Below is a small trained network, with its code and all its weights. Each question gives an input and a target symbol and asks what happens when units are switched off, that is, made to give their printed mean instead of their output.

import numpy as np


def w(rows, s, z=0):
    codes = np.array(rows[::2]) - 128.0
    scale = np.full(codes.shape[1], s)
    scale[-1] = z or s
    return codes * scale


def f(y):
    return y / 2 * (1 + np.tanh(0.7978845608 * (y + 0.044715 * y**3)))


def softmax(a):
    e = np.exp(a - a.max(-1, keepdims=True))
    return e / e.sum(-1, keepdims=True)


def log_softmax(a):
    a = a - a.max(-1, keepdims=True)
    return a - np.log(np.exp(a).sum(-1, keepdims=True))


def net(x, mask):
    ids = ['ΛΦαεζξψ'.index(c) for c in x.split()]
    T = len(ids)
    res = E[ids] + P[:T]
    r = res
    for j in range(2):
        rows = slice(3 * j, 3 * j + 3)
        q, k, v = (r @ M[0][rows].T for M in (Q, K, V))
        z = softmax(np.where(np.tri(T) > 0, q @ k.T / 3**0.5, -1e9)) @ v
        o = O[0][rows]
        res = res + np.where(mask[j], z, o[:, -1]) @ o[:, :-1]
    y = f(res @ A[0][:, :-1].T + A[0][:, -1])
    res = res + np.where(mask[2:10], y, B[0][:, -1]) @ B[0][:, :-1]
    return log_softmax(res[-1] @ U[:, :-1].T + U[:, -1])


Q, K, V, O, A, B = {}, {}, {}, {}, {}, {}
E = w([
[92,189,82,130,109,35],'Λ',
[182,137,185,49,178,105],'Φ',
[200,188,158,73,148,120],'α',
[140,161,158,2,156,115],'ε',
[177,166,90,103,75,124],'ζ',
[247,126,145,73,107,234],'ξ',
[76,73,55,162,132,127],'ψ',
],0.013)
P = w([
[125,78,115,21,227,97],'0',
[153,115,13,2,136,110],'1',
[124,44,207,53,4,93],'2',
[95,53,144,111,223,112],'3',
[179,187,54,107,164,117],'4',
[134,63,190,84,31,110],'5',
[81,61,128,181,194,137],'6',
[134,218,68,174,143,170],'7',
[141,74,187,82,53,127],'8',
[88,64,136,164,180,107],'9',
[66,208,69,217,121,160],'10',
],0.0098)
Q[0] = w([
[143,94,209,80,4,75],'head 1',
[162,131,149,118,88,95],'head 1',
[126,151,119,126,131,135],'head 1',
[106,122,90,140,151,81],'head 2',
[137,214,145,127,95,70],'head 2',
[115,159,102,205,204,146],'head 2',
],0.011)
K[0] = w([
[141,125,103,254,149,210],'head 1',
[106,140,123,150,138,177],'head 1',
[149,144,147,112,167,125],'head 1',
[65,140,86,163,152,102],'head 2',
[122,245,144,108,94,81],'head 2',
[75,20,109,122,80,43],'head 2',
],0.0094)
V[0] = w([
[191,158,106,175,119,244],'head 1',
[150,187,128,107,6,83],'head 1',
[67,97,64,191,100,122],'head 1',
[229,166,107,83,54,150],'head 2',
[125,83,3,150,206,156],'head 2',
[167,37,182,142,152,196],'head 2',
],0.0065)
O[0] = w([
[145,119,152,175,32,194,78],'head 1',
[167,199,65,110,88,122,149],'head 1',
[105,2,95,149,78,56,10],'head 1',
[55,125,79,107,80,179,255],'head 2',
[226,93,140,117,140,168,153],'head 2',
[83,82,154,234,141,180,121],'head 2',
],0.0076,0.0052)
A[0] = w([
[95,84,131,107,254,108,87],'neuron 1',
[78,89,174,116,162,27,125],'neuron 2',
[125,46,110,81,131,144,253],'neuron 3',
[187,176,69,118,114,41,105],'neuron 4',
[92,127,225,91,172,170,145],'neuron 5',
[123,149,172,154,215,78,9],'neuron 6',
[83,16,183,176,5,135,77],'neuron 7',
[126,19,105,88,30,72,228],'neuron 8',
],0.0085,0.0024)
B[0] = w([
[145,97,71,167,2,21,208],'neuron 1',
[76,35,123,192,151,143,158],'neuron 2',
[131,148,69,132,205,161,215],'neuron 3',
[71,114,195,170,147,182,253],'neuron 4',
[99,188,34,254,32,224,218],'neuron 5',
[114,61,230,123,72,97,154],'neuron 6',
[68,51,210,58,109,87,199],'neuron 7',
[181,220,213,169,187,52,219],'neuron 8',
],0.0068,0.0049)
U = w([
[68,126,67,133,75,109,2],'Λ',
[174,71,130,155,139,104,85],'Φ',
[106,136,135,182,147,156,134],'α',
[119,115,75,29,205,119,177],'ε',
[206,192,134,122,94,82,174],'ζ',
[99,87,151,152,2,129,125],'ξ',
[55,49,191,96,176,115,185],'ψ',
],0.0077,0.0027)

Each question gives the input, a string of symbols that net reads in full, and the target symbol t.
The units are the heads (3 rows each of Q, K, V and O) and the neurons (one row each of A and B). Each row of codes is followed by its name. A weight is (code - 128) times the scale printed after its matrix; where a second scale follows, it is the last column's (O, A, B and U).
mask holds one flag per unit, heads first, then neurons. A switched-off unit (its flag False) gives its mean, the last column of its rows in O or B, instead of its output. The means were averaged over made-up inputs and are rounded, as every weight is.
A unit's drop is (log p(t) with every unit on - log p(t) with that unit switched off) / (log p(t) with every unit on - log p(t) with every unit switched off).
The circuit of an input: a set's keep is (log p(t) with only the set's units on - log p(t) with every unit switched off) / (log p(t) with every unit on - log p(t) with every unit switched off). Starting from all 10 units, units are removed one at a time, each time the one whose removal leaves the highest keep (on an exact tie, the one counted first), for as long as the keep stays at least 0.8.
circuit, biggest first: the units of the circuit, biggest drop first
top k neurons: the k neurons with the biggest drops, biggest first
which heads matter: for each layer, one digit per head in row order, 1 if its drop is at least 0.15 and else 0, layers parted by /
input α ξ ζ ζ ξ ζ ψ ζ Λ, target ψ: circuit, biggest first : [head 1; neuron 7; neuron 5]
input Φ Φ ψ ψ ψ Φ, target ψ: top 2 neurons : [neuron 7; neuron 2]
input Φ ζ Φ Φ Φ ψ ε Λ, target ε: circuit, biggest first : [neuron 5; head 1]
input Λ ζ ζ, target ζ: which heads matter : 00
input Φ Λ Λ ζ ψ ζ ξ ψ ε, target ψ: circuit, biggest first : [head 1; neuron 7; neuron 1]
input Φ ξ α Λ ξ α, target ξ: which heads matter : 11
input Λ ψ ξ ε, target Λ: circuit, biggest first : [neuron 1; neuron 5]
input ε ζ Λ, target ζ: circuit, biggest first : [neuron 8; head 1]
input Φ Λ Λ, target ψ: circuit, biggest first : [neuron 4; head 1; neuron 5]
input Λ ξ ζ Λ Λ ζ ζ ψ, target ε: which heads matter : 00
input ε ζ Λ ζ Λ ψ ψ, target Φ: circuit, biggest first : [head 2; neuron 1]
input Φ ζ ζ ε ε ζ ψ ε ζ, target ψ: circuit, biggest first : [head 1; neuron 7]
input ξ ζ ε Λ ζ ξ ζ ξ ε, target ξ: circuit, biggest first : [head 1]
input ζ Λ ε α ε ε Λ ζ ε, target ζ: circuit, biggest first : [neuron 8; head 1; head 2]
input ε ζ Φ, target ζ: which heads matter : 10
input ε Λ α Φ, target ξ: which heads matter : 00
input ξ ψ ξ ξ, target α: which heads matter : 01
input ξ Λ α Φ ζ ψ α ξ Φ, target ξ: which heads matter : 11
input ξ ε ψ, target ψ: which heads matter : 00
input Φ ψ ε, target ψ: top 2 neurons : [neuron 7; neuron 2]
input Λ ζ Λ, target ζ: circuit, biggest first : [neuron 8; head 2]
